Below is a small trained network, with its code and all its weights. Each question gives an input and a class and asks what happens when units are switched off, that is, made to give their printed mean instead of their output.

import numpy as np


def w(rows, s, z=0):
    codes = np.array(rows[::2]) - 128.0
    scale = np.full(codes.shape[1], s)
    scale[-1] = z or s
    return codes * scale


def f(y):
    return np.maximum(y, 0)


def log_softmax(a):
    a = a - a.max(-1, keepdims=True)
    return a - np.log(np.exp(a).sum(-1, keepdims=True))


def net(x, mask):
    res = np.array(x, float).reshape(1, 3) / 4 @ E
    y = f(res @ A[0][:, :-1].T + A[0][:, -1])
    res = res + np.where(mask, y, B[0][:, -1]) @ B[0][:, :-1]
    return log_softmax(res[-1] @ U[:, :-1].T + U[:, -1])


A, B = {}, {}
E = w([
[9,158,244,140,150,36,79,226,82,89],'x0',
[148,50,138,232,190,43,184,124,119,218],'x1',
[48,170,76,56,36,81,166,210,220,241],'x2',
],0.013)
A[0] = w([
[91,189,195,51,119,82,64,200,155,144,155],'N0',
[91,121,95,147,74,53,165,129,187,194,33],'N1',
[138,184,74,49,71,172,98,142,215,141,197],'N2',
[77,198,135,65,68,142,76,223,170,87,97],'N3',
[120,63,139,175,119,74,160,139,164,201,77],'N4',
[249,92,65,162,152,157,121,81,138,166,205],'N5',
[221,62,123,211,187,160,125,84,83,128,255],'N6',
[72,161,215,93,147,78,63,218,95,112,186],'N7',
[123,144,87,117,157,166,69,88,103,92,119],'N8',
[148,153,166,65,144,192,69,85,77,65,236],'N9',
[159,169,73,49,86,148,109,116,99,89,243],'N10',
[178,64,163,188,217,129,135,127,73,154,144],'N11',
[169,123,78,95,96,163,189,104,176,167,231],'N12',
[119,114,193,160,168,90,64,158,113,46,133],'N13',
[129,151,127,129,151,130,115,87,105,52,192],'N14',
],0.015,0.0079)
B[0] = w([
[81,156,165,141,90,184,91,113,37,164,228],'N0',
[178,204,101,166,209,238,87,169,205,113,190],'N1',
[113,60,80,42,74,111,167,134,161,193,218],'N2',
[79,93,152,65,80,205,39,85,47,186,222],'N3',
[188,177,167,202,204,158,76,166,181,115,187],'N4',
[135,54,60,106,153,205,37,66,132,73,243],'N5',
[81,52,107,124,181,108,59,61,91,33,247],'N6',
[51,156,204,153,143,147,96,104,45,175,252],'N7',
[184,186,108,78,172,151,77,122,177,103,180],'N8',
[196,213,83,174,189,198,8,225,174,124,232],'N9',
[154,147,61,98,100,169,190,141,174,199,207],'N10',
[46,74,171,132,102,43,70,89,53,105,203],'N11',
[150,96,42,79,110,186,147,81,176,165,215],'N12',
[96,190,223,200,169,74,209,159,114,83,211],'N13',
[210,190,131,184,156,179,86,174,192,131,190],'N14',
],0.013,0.036)
U = w([
[249,147,33,158,167,194,76,125,208,66,254],'0',
[50,44,111,84,96,139,45,36,25,88,105],'1',
[154,236,195,193,181,160,58,221,126,121,108],'2',
[85,88,214,191,170,3,166,111,51,27,14],'3',
[137,79,35,43,25,117,208,107,181,178,16],'4',
],0.012,0.0081)

Each question gives the input, the list of numbers given to net, and the class t.
The units are the neurons (one row each of A and B). Each row of codes is followed by its name. A weight is (code - 128) times the scale printed after its matrix; where a second scale follows, it is the last column's (A, B and U).
mask holds one flag per neuron, in row order. A switched-off neuron (its flag False) gives its mean, the last column of its row in B, instead of its output. The means were averaged over made-up inputs and are rounded, as every weight is.
A unit's drop is (log p(t) with every unit on - log p(t) with that unit switched off) / (log p(t) with every unit on - log p(t) with every unit switched off).
unit that matters most: the unit with the biggest drop
top k neurons: the k neurons with the biggest drops, biggest first
drop when u is switched off: that unit's drop, to one decimal
input [2,7,1], class 2: unit that matters most => N4
input [-2,0,-5], class 0: top 2 neurons => (N7, N3)
input [1,6,2], class 2: top 2 neurons => (N5, N12)
input [0,-2,6], class 4: top 2 neurons => (N6, N2)
input [6,1,1], class 2: top 3 neurons => (N6, N5, N11)
input [7,1,3], class 2: top 4 neurons => (N6, N5, N11, N2)
input [0,6,4], class 0: top 2 neurons => (N7, N13)
input [-8,2,-8], class 1: top 2 neurons => (N6, N11)
input [5,-1,0], class 2: drop when N11 is switched off => 0.5
input [-4,-1,6], class 4: drop when N2 is switched off => 0.1
input [-3,-6,1], class 4: drop when N2 is switched off => 0.3
